Below is a small trained network, with its code and all its weights. Each question gives an input and a class and asks what happens when units are switched off, that is, made to give their printed mean instead of their output.

import numpy as np


def w(rows, s, z=0):
    codes = np.array(rows[::2]) - 128.0
    scale = np.full(codes.shape[1], s)
    scale[-1] = z or s
    return codes * scale


def f(y):
    return np.maximum(y, 0)


def log_softmax(a):
    a = a - a.max(-1, keepdims=True)
    return a - np.log(np.exp(a).sum(-1, keepdims=True))


def net(x, mask):
    res = np.array(x, float).reshape(1, 3) / 4 @ E
    y = f(res @ A[0][:, :-1].T + A[0][:, -1])
    res = res + np.where(mask, y, B[0][:, -1]) @ B[0][:, :-1]
    return log_softmax(res[-1] @ U[:, :-1].T + U[:, -1])


A, B = {}, {}
E = w([
[166,216,98,176,130,66,246],'x0',
[194,90,183,172,168,96,97],'x1',
[82,175,84,125,176,81,52],'x2',
],0.011)
A[0] = w([
[78,135,120,78,14,197,204,163],'n1',
[115,110,136,91,82,226,162,30],'n2',
[33,105,50,63,157,146,19,142],'n3',
[108,46,191,99,139,143,93,151],'n4',
[106,158,135,156,254,79,78,110],'n5',
[119,182,112,153,133,101,150,159],'n6',
[208,157,154,121,86,72,185,126],'n7',
[38,141,89,40,97,135,87,129],'n8',
[186,123,178,241,101,71,191,113],'n9',
[131,204,70,91,146,77,182,55],'n10',
[81,165,114,55,19,155,218,1],'n11',
[147,37,213,101,92,212,74,40],'n12',
[128,72,173,130,151,138,117,185],'n13',
[135,190,68,132,149,65,169,162],'n14',
[45,173,72,181,129,63,204,7],'n15',
],0.0079,0.0083)
B[0] = w([
[62,140,193,58,172,68,98,209],'n1',
[87,223,115,27,80,149,57,152],'n2',
[201,169,61,158,83,195,141,247],'n3',
[106,139,205,72,131,97,77,208],'n4',
[37,141,189,90,133,80,86,187],'n5',
[155,98,141,139,134,108,119,181],'n6',
[162,125,101,147,87,150,165,177],'n7',
[171,141,72,186,116,188,157,205],'n8',
[151,119,84,197,121,156,176,184],'n9',
[66,139,153,103,122,134,83,178],'n10',
[109,45,254,177,149,61,160,165],'n11',
[122,78,200,167,177,37,154,199],'n12',
[109,173,162,106,115,153,83,190],'n13',
[135,72,170,168,141,56,134,208],'n14',
[64,194,135,9,110,144,20,173],'n15',
],0.0097,0.012)
U = w([
[71,178,124,41,126,139,72,249],'0',
[112,18,165,150,172,58,147,25],'1',
[254,121,8,187,86,244,181,133],'2',
],0.0091,0.0017)

Each question gives the input, the list of numbers given to net, and the class t.
The units are the neurons (one row each of A and B). Each row of codes is followed by its name. A weight is (code - 128) times the scale printed after its matrix; where a second scale follows, it is the last column's (A, B and U).
mask holds one flag per neuron, in row order. A switched-off neuron (its flag False) gives its mean, the last column of its row in B, instead of its output. The means were averaged over made-up inputs and are rounded, as every weight is.
A unit's drop is (log p(t) with every unit on - log p(t) with that unit switched off) / (log p(t) with every unit on - log p(t) with every unit switched off).
The circuit of an input: a set's keep is (log p(t) with only the set's units on - log p(t) with every unit switched off) / (log p(t) with every unit on - log p(t) with every unit switched off). Starting from the 12 units with the biggest drops (on a tie, the unit counted first), units are removed one at a time, each time the one whose removal leaves the highest keep (on an exact tie, the one counted first), for as long as the keep stays at least 0.8.
circuit, biggest first: the units of the circuit, biggest drop first
top k neurons: the k neurons with the biggest drops, biggest first
drop when u is switched off: that unit's drop, to one decimal
input [2,-7,-8], class 1: circuit, biggest first : n11
input [-6,-2,2], class 2: circuit, biggest first : n3, n8
input [1,-6,-4], class 1: top 3 neurons : n11, n15, n3
input [-5,8,4], class 0: top 3 neurons : n14, n13, n11
input [1,-5,-4], class 1: top 4 neurons : n11, n15, n3, n13
input [-8,0,4], class 2: top 2 neurons : n3, n8
input [0,8,4], class 0: top 3 neurons : n12, n14, n11
input [5,-7,-5], class 1: top 2 neurons : n11, n14
input [1,8,-1], class 2: drop when n11 is switched off : 0.2
input [-3,-5,5], class 2: drop when n2 is switched off : 0.0
input [7,-6,0], class 1: drop when n4 is switched off : 0.1
